Each row is followed by roughly how far along a hidden order it lies, from 0 to 10. A new part has a new order.
In the rows, 128 means zero.
[130 122 132 145 136 131 139 134 153 128 131 129 139 121 134 159 125 129
 141 133 126 125 129 109 128 175 126 134 135 136 135 133 133 121 118 129
 148 123 132 133 130 128 158 149 139 163] => 7
[129 122 129 142 160 130 126 133 155 125 131 130 138 122 134 127 121 134
 144 129 125  98 118 108 131 157 125 140 134 138 137 148 134 120 118 131
 151 120 134 132 138 127 147 134 136 140] => 5
[132 135 130 134 149 132 141 132 155 126 130 130 136 126 127 161 121 131
 134 134 130 126 128 116 129 149 125 150 131 129 136 125 141 128 123 129
 135 124 130 130 131 128 173 141 156 145] => 9
[131 116 134 224 173 128 126 134 178 117 127 129 157 118 139 143 125 154
 156 123 122  91 117  95 135 252 124 153 145 142 141 161 153 118 112 135
 167 115 133 134 158 126 186 142 142 151] => 5
[154 127 137 148 129 132 124 134 135 124 127 129 136 119 139 127 222 129
 145 123 129 137 130 113 149 142 124 131 136 144 135 112 125 120 118 130
 255 119 136 135 131 131 123 136 139 131] => 0
[134 128 129 132 143 129 128 131 137 128 131 130 137 122 137 135 146 129
 140 126 130 118 124 108 132 148 125 142 138 153 133 135 123 124 121 130
 157 121 133 132 131 132 135 130 142 144] => 4
[138 149 126 129 132 126 123 133 136 127 130 129 137 120 129 131 170 129
 143 127 147 129 126 106 134 140 128 146 137 197 136 135 124 123 118 131
 179 121 141 136 129 134 137 137 153 139] => 3
[172 134 179 127 108 132 133 139 129 114 144 132 134 121 207 133 216 129
 144 133 131 110 125 146 142 133 125 140 133 159 133  41 122 120 122 131
 255 122 149 137 128 146 131 158 138 146] => 0
[149 221 127 130 155 131 126 134 135 124 133 131 132 123 163 131 163 128
 136 128 205 204 131 116 128 128 128 183 131 233 131  47 126 181 124 129
 144 127 133 133 128 172 137 131 171 137] => 7
[132 107 127 147 165 129 125 132 152 123 127 129 134 122 133 132 160 136
 146 123 127  85 114 109 145 142 129 145 139 145 133 133 126 125 119 134
 187 123 137 133 137 131 136 132 139 140] => 2
[129 125 128 137 139 134 127 137 161 129 136 130 136 121 135 156 125 130
 139 133 123 136 129 107 126 164 126 144 135 136 137 135 138 121 119 132
 143 125 133 135 132 128 164 139 149 174] => 8
[140 124 186 135 124 130 127 137 134 122 137 130 135 119 154 139 185 131
 146 132 129 112 132 150 137 156 125 127 135 137 134  68 123 122 119 130
 241 119 139 144 130 131 124 184 134 175] => 1
[128 134 132 131 131 128 126 132 137 125 128 130 134 121 135 133 181 130
 141 129 130 125 127 113 135 139 131 145 137 181 132 125 127 123 121 131
 172 122 138 135 132 130 130 130 142 130] => 3
[141 121 141 128 122 128 127 132 136 128 130 129 133 121 138 142 155 132
 142 125 124 135 132 111 136 158 125 138 133 135 133 127 125 120 119 129
 218 125 130 138 132 135 137 138 136 151] => 2
[140 121 158 145 130 129 123 135 137 125 128 130 138 117 136 134 249 135
 146 124 126 112 132 129 145 171 124 118 135 139 134  71 123 122 115 131
 255 118 139 137 130 129 132 142 135 143] => 0
[129 134 131 142 156 132 141 132 158 121 131 129 140 121 139 136 134 131
 141 127 125 107 121 114 129 153 127 140 135 146 136 141 138 122 119 130
 156 124 133 135 135 127 155 138 152 140] => 7
[134 123 188 172 130 137 130 134 136 123 148 129 132 122 137 159 168 139
 138 135 130  93 138 162 143 234 125 109 133 131 131  34 127 123 118 129
 244 124 134 135 131 128 139 227 133 234] => 1
[130 206 131 135 153 139 146 139 150 131 143 129 135 120 153 206 125 129
 143 179 143 187 146 106 129 153 124 176 135 139 135  71 126 156 119 130
 141 139 133 137 130 130 142 193 153 232] => 10
[129 131 128 164 166 127 128 133 158 118 127 129 139 122 135 134 134 136
 143 124 130  94 117 107 138 156 126 151 144 149 138 149 136 118 119 134
 156 120 133 135 143 127 145 132 148 140] => 3
[141 163 130 130 123 129 128 132 130 124 128 131 132 124 139 129 232 129
 133 130 171 126 125 124 141 134 127 137 130 206 130 122 128 127 124 129
 222 126 154 135 128 134 129 136 146 137] => 2
[132 125 131 134 114 132 131 134 151 129 136 132 137 121 144 144 130 131
 145 130 126 143 132 103 131 159 124 143 135 138 136 131 126 119 115 130
 150 123 131 136 129 128 149 159 145 158] => 6
[142 167 131 135 120 133 129 139 135 125 133 131 132 120 162 140 157 129
 140 136 141 137 126 109 130 144 124 145 134 169 133 113 122 128 120 129
 162 124 132 138 129 141 133 155 145 138] => 5
[131 127 127 129 131 137 143 135 150 131 136 129 137 119 138 182 123 130
 145 137 126 147 136 102 127 160 127 149 137 146 135 127 128 124 112 130
 156 123 133 134 132 126 160 170 148 208] => 9
[131 132 132 141 143 134 128 133 144 131 133 129 139 119 136 134 129 133
 150 129 128 131 130 101 129 132 125 146 138 153 139 140 128 126 118 131
 163 123 134 135 133 127 139 135 154 141] => 5
[136 121 139 137 128 133 135 131 134 128 136 129 132 122 134 152 164 131
 141 147 129 126 131 116 129 177 127 138 133 136 134 117 124 123 121 129
 255 127 135 134 129 133 131 179 135 178] => 3
[130 121 128 145 184 129 126 131 190 101 127 129 144 126 134 128 131 130
 140 126 130 115 125 112 126 157 134 149 139 143 145 152 149 125 118 131
 146 128 134 132 141 128 189 133 172 143] => 8
[132 124 154 188 137 137 142 133 136 125 134 129 132 123 135 133 146 135
 141 129 125 113 129 121 133 227 126 125 131 135 135  98 135 124 123 130
 223 125 133 132 133 127 137 148 135 173] => 2
[130 119 133 154 177 129 126 133 174 112 128 129 142 120 137 132 126 132
 146 124 127  91 116 104 138 164 128 150 140 134 139 166 132 120 116 134
 144 123 134 133 139 127 182 131 154 141] => 6
[138 210 134 133 153 133 125 133 136 128 134 130 141 119 141 151 129 129
 143 135 214 195 138 102 129 142 126 176 136 163 134  82 123 135 119 130
 180 131 132 139 130 132 135 171 170 142] => 8

[113 127 189 133 160 137 114 133 111 134 124 123 152 142 142 140 128 137
 134 131 120 149 125 107 131 128 120  90 108 133 116 142 138 117] => 7
[119 108 200  94  91 137 191 110 120 144 147 153 109 135 110 131 141 140
 151 122 145 208 124 183 154 163 194  72  80 203  34 134 118 145] => 3
[122 155 143 102  83 126 142 103 110 173 157 133 125 104  90 117 168 128
  83 123 132 144 131 173 167 196 159  52  86 211  71 123  92 140] => 7
[137 136 178 129 172 136 101 157 117 121 120 130 122 131 134 129 103 119
 132 142 137 184 134  79 125 110 109 138 122 124 111 138 156 115] => 2
[123 104 203  97  91 136 192 110 118 147 142 153 112 137 109 123 153 142
 147 131 148 222 125 189 146 171 123  65  79 212  31 139 123 143] => 4
[134  97 198  88 106 149 201 111 128 136 132 162  93 140 114 130 138 134
 173 117 156 225 123 205 127 171 203  83  87 241  64 130 122 147] => 2
[131 108 201  97 101 143 179 108 123 140 134 152  96 129 114 130 140 138
 157 120 154 211 124 205 135 172 198  77  80 232  57 132 119 145] => 3
[115  89 163 126 135 145 130 141 118 125 134 106 126 126 122 110 152 136
 138 128 140 197 130 125 112 109 136 133 106  98  99 130 138 137] => 4
[111 119 194 100  88 125 181 105 118 148 153 143 116 129 115 129 140 142
 137 123 137 173 124 174 160 174 176  65  83 199  38 138 118 144] => 3
[131 106 190 125 186 154 128 152 119 128 113 140 131 147 142 132 125 129
 163 140 140 192 128 115 112 112 124 130 115 160 127 136 152 121] => 5
[127 107 160  97 103 142 185 118 119 198 147 153 133 122  85 102 209 131
 132 150 155 224 134 179 147 181 166  49  74 238  53 127 106 138] => 10
[125  91 168 123 138 131 136 148 121 133 132 144 118 140 127 113 153 138
 155 131 139 192 131  97 116 109 128 120 121 117  78 115 153 133] => 7
[156  87 208 120 187 182 117 157 122 127 101 123 109 155 150 125 134 132
 172 148 163 253 130 119  94 104 134 136 100 137 139 151 173 118] => 4
[137 125 168 130 172 149 109 147 118 134 117 129 124 133 137 130 113 124
 139 140 132 174 132  83 120 112 120 132 114 137 130 137 150 116] => 3
[116 112 166 133 151 152 137 119 111 143 120 137 166 152 142 148 152 140
 158 120 113 137 120 147 128 132 122  84  99 178 119 133 127 122] => 10
[128  90 235  91  92 152 198 109 121 117 126 147  91 146 125 136 128 148
 178 113 156 255 120 206 130 169 208  85  71 200  36 145 139 150] => 0
[137  97 214  90 103 156 204 104 125 112 120 162  78 141 127 143 102 138
 179 101 156 233 119 218 126 170 220  97  81 235  59 131 128 155] => 0
[125  97 189 127 178 154 145 143 119 131 113 145 141 155 145 137 141 135
 178 138 134 201 124 137 113 118 127 103 109 168 122 140 146 118] => 7
[102 124 139 136 119 114 102 136 116 127 147 115 141 116 117 117 135 132
 106 121 120 121 132  96 141 128 128 124 123  88  72 117 127 130] => 5
[127  86 203  87 107 145 203 115 124 149 135 166 106 145 114 126 150 139
 181 126 152 237 123 190 135 164 202  79  73 227  47 131 125 146] => 3
[134  91 179 123 140 140 131 147 118 136 129 145 111 138 129 111 152 139
 147 132 154 217 132 116 114 109 148 121 115 113  71 117 162 133] => 7
[138 105 195  83 102 150 194 106 126 131 126 156  88 134 119 135 116 135
 160 107 154 217 122 208 134 173 210  82  78 248  57 129 125 150] => 1
[123  87 149 127 142 146 130 142 122 127 123 121 124 122 122 111 150 131
 147 127 144 182 130 126 109 111 140 146 109 116 104 122 131 136] => 4
[121  98 176 125 171 146 152 143 121 131 115 153 146 156 145 143 138 132
 174 130 127 177 123 122 118 118 127 107 107 175 115 134 143 118] => 7
[118  67 163 118 151 161 137 143 122 122 121 110 129 127 118 107 154 138
 165 132 153 213 131 138  98 104 150 147 105 102 108 134 138 134] => 3
[ 85  89 121 126 140 129 145 121 123 113 138  93 153 102 101 117 128 126
 127 116 123 150 129 119 122 118 143 170 122  90 110 129  95 137] => 0
[142 136 167 122 183 142 105 150 121 132 119 134 120 124 133 132 105 112
 132 138 133 171 135  90 125 119 118 147 108 138 129 129 148 116] => 2
[139 108 177 124 177 151 131 149 123 131 112 143 128 142 144 132 123 124
 164 139 138 200 128 112 112 114 123 129 112 163 141 141 155 118] => 5
[128 111 172 133 128 133 109 148 114 137 138 124 115 135 135 108 158 146
 122 135 138 171 132  97 127 104 125 108 114  87  69 126 163 131] => 8
[144  91 186 122 173 181 131 140 116 133 102 134 126 151 149 137 140 136
 171 133 147 220 124 152  98 116 137 112  92 183 153 138 151 120] => 8
[131  85 233  91  99 156 196 112 122  94 125 148  88 147 130 132 136 148
 178 118 161 253 119 206 123 168 212  87  69 224  55 144 148 143] => 1
[135 112 158 123 168 153 134 133 120 144 113 153 135 140 136 144 142 124
 147 125 117 160 125 135 115 124 121 108 106 194 148 123 130 122] => 8
[101 144 168 145 141 124 113 125 110 137 132 126 164 136 138 145 128 136
 122 121 101 104 125 103 148 135 110  88 114 146 108 134 127 120] => 8
[121 120 166 132 171 130 130 145 120 134 124 147 141 139 134 140 118 122
 149 135 120 150 129  94 127 121 113 126 122 147 116 128 143 117] => 4
[143 117 158  90 111 152 164 114 116 202 143 156 123 114  83 105 207 128
 126 145 160 204 133 190 139 178 173  59  78 255  77 121  96 140] => 10
[131  84 184 127 139 137 138 154 120 139 130 149 111 148 131 112 160 141
 159 137 147 203 131 100 117  98 134 111 113 108  71 119 171 136] => 8
[137 102 194 124 185 158 116 152 121 132 110 141 122 146 140 133 120 125
 166 140 144 206 130 107 112 112 135 138 110 157 137 140 158 118] => 4
[134 128 155  94 107 132 166 106 119 170 149 151 117 114  96 119 164 126
 114 126 141 174 129 180 148 183 190  66  84 215  61 121 101 142] => 6
[117 106 172 128 164 146 142 133 114 142 117 144 150 153 143 145 138 133
 164 127 113 160 123 124 121 122 125  97 103 171 117 133 135 119] => 8
[ 97 130 180 138 156 111 128 146 116 128 135 139 148 145 137 136 113 130
 132 139 114 153 129  62 145 112 102 122 132 104  79 141 156 113] => 4
[111  98 202 128 170 147 138 149 120 133 119 139 144 156 143 135 133 139
 175 141 130 201 124 109 119 114 131 113 108 125 104 146 155 118] => 6
[126 123 158 130 163 147 129 131 116 138 118 141 146 135 139 145 129 127
 142 122 121 130 124 132 126 127 127  98 112 181 140 126 129 120] => 8
[112  97 198  98 102 128 187 120 115 190 150 149 137 136  95 108 209 146
 146 154 152 206 130 160 151 174 174  45  75 216  31 136 118 136] => 9
[119 106 192 131 176 133 133 149 118 125 129 140 134 153 141 136 127 136
 164 141 130 194 125  92 126 109 124 120 121 128 106 140 153 115] => 5
[104  90 167 130 134 128 134 142 117 124 137 116 137 132 124 113 149 144
 145 130 132 182 130 112 121 113 135 134 119  83  70 130 140 134] => 4
[134 109 161 130 124 136 119 143 114 138 133 121 111 128 131 113 148 135
 121 130 142 178 133 107 120 116 134 111 117  95  99 117 153 137] => 7
